Here is a tiny trained network, its code and every weight. The questions are about switching its units off for an input and a target symbol, where a switched-off unit gives its printed mean instead of its output.

import numpy as np


def w(rows, s, z=0):
    codes = np.array(rows[::2]) - 128.0
    scale = np.full(codes.shape[1], s)
    scale[-1] = z or s
    return codes * scale


def f(y):
    return np.maximum(y, 0)


def softmax(a):
    e = np.exp(a - a.max(-1, keepdims=True))
    return e / e.sum(-1, keepdims=True)


def log_softmax(a):
    a = a - a.max(-1, keepdims=True)
    return a - np.log(np.exp(a).sum(-1, keepdims=True))


def net(x, mask):
    ids = ['ΓΘΠεζηλξστφω'.index(c) for c in x.split()]
    T = len(ids)
    res = E[ids] + P[:T]
    u = 0
    for l in range(3):
        r = res
        for j in range(3):
            rows = slice(2 * j, 2 * j + 2)
            q, k, v = (r @ M[l][rows].T for M in (Q, K, V))
            z = softmax(np.where(np.tri(T) > 0, q @ k.T / 2**0.5, -1e9)) @ v
            o = O[l][rows]
            res = res + np.where(mask[u + j], z, o[:, -1]) @ o[:, :-1]
        u += 3
        y = f(res @ A[l][:, :-1].T + A[l][:, -1])
        res = res + np.where(mask[u : u + 8], y, B[l][:, -1]) @ B[l][:, :-1]
        u += 8
    return log_softmax(res[-1] @ U[:, :-1].T + U[:, -1])


Q, K, V, O, A, B = {}, {}, {}, {}, {}, {}
E = w([
[121,122,112],'Γ',
[94,185,101],'Θ',
[136,94,128],'Π',
[93,95,153],'ε',
[138,69,169],'ζ',
[127,239,164],'η',
[52,177,93],'λ',
[95,49,147],'ξ',
[55,83,101],'σ',
[123,108,156],'τ',
[164,133,198],'φ',
[3,51,222],'ω',
],0.015)
P = w([
[92,178,201],'0',
[102,172,4],'1',
[118,142,2],'2',
[109,134,82],'3',
[106,120,100],'4',
[85,110,107],'5',
[92,98,134],'6',
[76,105,73],'7',
[135,75,59],'8',
],0.0086)
Q[0] = w([
[176,66,34],'0.h1',
[123,146,48],'0.h1',
[95,160,151],'0.h2',
[212,118,73],'0.h2',
[28,224,198],'0.h3',
[2,152,192],'0.h3',
],0.0075)
K[0] = w([
[225,58,124],'0.h1',
[131,150,130],'0.h1',
[80,135,168],'0.h2',
[119,107,7],'0.h2',
[62,92,151],'0.h3',
[54,145,219],'0.h3',
],0.012)
V[0] = w([
[90,143,29],'0.h1',
[167,2,119],'0.h1',
[18,252,205],'0.h2',
[181,209,170],'0.h2',
[158,165,174],'0.h3',
[68,65,122],'0.h3',
],0.0077)
O[0] = w([
[229,117,197,145],'0.h1',
[53,132,169,59],'0.h1',
[69,59,116,255],'0.h2',
[231,44,165,141],'0.h2',
[157,184,97,126],'0.h3',
[254,95,43,164],'0.h3',
],0.0055,0.0075)
A[0] = w([
[241,133,47,120],'0.n1',
[120,190,206,60],'0.n2',
[198,29,185,139],'0.n3',
[190,132,199,254],'0.n4',
[60,23,88,190],'0.n5',
[180,213,83,152],'0.n6',
[140,59,30,116],'0.n7',
[170,102,1,131],'0.n8',
],0.0066,0.0031)
B[0] = w([
[70,67,74,150],'0.n1',
[74,183,140,135],'0.n2',
[115,2,201,171],'0.n3',
[248,205,98,173],'0.n4',
[185,193,78,255],'0.n5',
[201,116,62,162],'0.n6',
[137,190,178,188],'0.n7',
[216,74,198,178],'0.n8',
],0.0063,0.0062)
Q[1] = w([
[147,95,73],'1.h1',
[142,136,194],'1.h1',
[128,151,215],'1.h2',
[115,142,79],'1.h2',
[234,100,90],'1.h3',
[117,2,42],'1.h3',
],0.0083)
K[1] = w([
[254,100,79],'1.h1',
[81,130,180],'1.h1',
[216,87,87],'1.h2',
[77,95,192],'1.h2',
[61,86,89],'1.h3',
[46,18,129],'1.h3',
],0.008)
V[1] = w([
[110,88,83],'1.h1',
[197,181,91],'1.h1',
[41,20,59],'1.h2',
[63,131,2],'1.h2',
[100,25,141],'1.h3',
[176,139,76],'1.h3',
],0.012)
O[1] = w([
[172,152,158,149],'1.h1',
[35,127,167,252],'1.h1',
[206,145,208,115],'1.h2',
[128,181,243,167],'1.h2',
[254,142,81,177],'1.h3',
[90,43,143,162],'1.h3',
],0.0096,0.0035)
A[1] = w([
[93,151,181,70],'1.n1',
[120,173,205,107],'1.n2',
[165,93,150,2],'1.n3',
[190,162,93,104],'1.n4',
[88,2,133,139],'1.n5',
[184,135,204,178],'1.n6',
[26,174,131,172],'1.n7',
[178,22,189,205],'1.n8',
],0.0091,0.0058)
B[1] = w([
[212,220,25,142],'1.n1',
[46,126,116,174],'1.n2',
[37,45,134,135],'1.n3',
[219,38,100,178],'1.n4',
[142,151,2,215],'1.n5',
[87,221,85,238],'1.n6',
[118,33,167,229],'1.n7',
[182,181,18,253],'1.n8',
],0.0055,0.0066)
Q[2] = w([
[245,197,101],'2.h1',
[166,143,175],'2.h1',
[147,85,118],'2.h2',
[23,145,106],'2.h2',
[20,161,156],'2.h3',
[73,116,186],'2.h3',
],0.011)
K[2] = w([
[98,182,99],'2.h1',
[122,194,144],'2.h1',
[157,133,142],'2.h2',
[107,50,191],'2.h2',
[125,248,64],'2.h3',
[69,152,144],'2.h3',
],0.011)
V[2] = w([
[6,179,145],'2.h1',
[182,152,2],'2.h1',
[54,97,167],'2.h2',
[63,146,250],'2.h2',
[202,68,174],'2.h3',
[97,51,97],'2.h3',
],0.0079)
O[2] = w([
[254,155,83,173],'2.h1',
[19,182,139,223],'2.h1',
[210,63,61,80],'2.h2',
[250,182,86,2],'2.h2',
[118,80,216,96],'2.h3',
[216,151,161,156],'2.h3',
],0.0072,0.009)
A[2] = w([
[119,51,197,32],'2.n1',
[102,144,44,123],'2.n2',
[58,97,109,98],'2.n3',
[59,151,247,171],'2.n4',
[179,100,192,2],'2.n5',
[122,191,132,79],'2.n6',
[109,79,148,167],'2.n7',
[61,122,101,205],'2.n8',
],0.011,0.0042)
B[2] = w([
[233,28,140,145],'2.n1',
[179,176,86,223],'2.n2',
[123,190,169,207],'2.n3',
[129,46,145,252],'2.n4',
[37,255,62,131],'2.n5',
[154,157,214,164],'2.n6',
[109,123,53,154],'2.n7',
[196,126,83,243],'2.n8',
],0.0072,0.012)
U = w([
[254,185,162,49],'Γ',
[174,150,170,95],'Θ',
[124,164,124,184],'Π',
[181,129,71,252],'ε',
[13,77,64,75],'ζ',
[219,64,154,170],'η',
[239,144,153,97],'λ',
[114,138,101,84],'ξ',
[24,166,35,98],'σ',
[113,142,100,56],'τ',
[55,175,144,187],'φ',
[176,211,135,134],'ω',
],0.0079,0.0029)

Each question gives the input, a string of symbols that net reads in full, and the target symbol t.
The units are the heads (2 rows each of Q, K, V and O) and the neurons (one row each of A and B). Each row of codes is followed by its name. A weight is (code - 128) times the scale printed after its matrix; where a second scale follows, it is the last column's (O, A, B and U).
mask holds one flag per unit, layer by layer, with each layer's heads first. A switched-off unit (its flag False) gives its mean, the last column of its rows in O or B, instead of its output. The means were averaged over made-up inputs and are rounded, as every weight is.
A unit's drop is (log p(t) with every unit on - log p(t) with that unit switched off) / (log p(t) with every unit on - log p(t) with every unit switched off).
The circuit of an input: a set's keep is (log p(t) with only the set's units on - log p(t) with every unit switched off) / (log p(t) with every unit on - log p(t) with every unit switched off). Starting from the 12 units with the biggest drops (on a tie, the unit counted first), units are removed one at a time, each time the one whose removal leaves the highest keep (on an exact tie, the one counted first), for as long as the keep stays at least 0.8.
units of the circuit, in order: the units of the circuit, biggest drop first
most important unit: the unit with the biggest drop
k most important neurons: the k neurons with the biggest drops, biggest first
top k neurons in layer l: the k neurons of layer l with the biggest drops, biggest first
input η ω ξ ξ, target η: top 2 neurons in layer 1 -> [1.n5; 1.n4]
input η η λ η, target ε: units of the circuit, in order -> [1.h3; 2.h2; 1.h2; 2.h1]
input ε φ φ Γ η η φ, target ε: most important unit -> 0.n3
input σ σ σ φ, target ω: units of the circuit, in order -> [0.h2; 1.h2; 1.n6]
input η η η σ, target ε: top 2 neurons in layer 1 -> [1.n7; 1.n5]
input φ η ζ, target σ: 2 most important neurons -> [0.n5; 1.n5]
input λ η λ σ ξ, target Γ: units of the circuit, in order -> [1.h2; 2.h1; 1.h3]
input η η ξ, target ε: units of the circuit, in order -> [1.h3; 1.n7; 1.h2; 2.h2]
input η ξ ξ ω φ η ζ, target η: units of the circuit, in order -> [0.n3; 2.n1]
input η Π λ, target ε: units of the circuit, in order -> [1.n7; 2.h2; 1.h3]
input φ τ η, target σ: 2 most important neurons -> [0.n6; 0.n5]
input ω ξ ω η, target φ: 2 most important neurons -> [1.n6; 0.n4]
input φ Θ Π φ φ ξ ε, target σ: top 3 neurons in layer 0 -> [0.n5; 0.n4; 0.n8]
input ω φ η η η, target φ: most important unit -> 0.h1
input φ η η η τ Θ, target ε: units of the circuit, in order -> [1.h3; 2.h2; 1.h1; 2.h1]
input φ η φ ω ω η ζ τ τ, target ζ: units of the circuit, in order -> [2.h2; 1.h2]
input σ ω σ λ φ η ω φ, target Γ: units of the circuit, in order -> [1.h2; 2.h2]
input ω ω ε ξ ξ η ε, target φ: units of the circuit, in order -> [1.h1; 1.h2; 2.h2; 2.h1]
input η Π η φ η η Θ Π, target ε: 3 most important neurons -> [1.n7; 1.n8; 1.n5]
input ω φ λ φ Θ σ ε ξ, target φ: most important unit -> 0.h1
input η ω ε Θ λ Γ σ, target η: 2 most important neurons -> [0.n3; 2.n1]
input η φ ω η λ σ Θ φ φ, target η: 3 most important neurons -> [0.n3; 1.n4; 2.n1]
input η ε ζ ζ η σ ω ξ, target η: 4 most important neurons -> [0.n3; 1.n4; 2.n1; 0.n5]
input η λ ω η, target η: top 2 neurons in layer 2 -> [2.n1; 2.n4]
input η Θ Γ ω ζ Π, target η: top 2 neurons in layer 1 -> [1.n4; 1.n8]
input φ σ φ φ τ ζ, target σ: 2 most important neurons -> [1.n5; 0.n5]
input η η ω η ε η η φ ε, target η: top 2 neurons in layer 1 -> [1.n4; 1.n6]
input σ σ φ ω ζ, target Γ: most important unit -> 0.h2
input φ η σ η ω φ η η, target ζ: 2 most important neurons -> [0.n3; 0.n5]
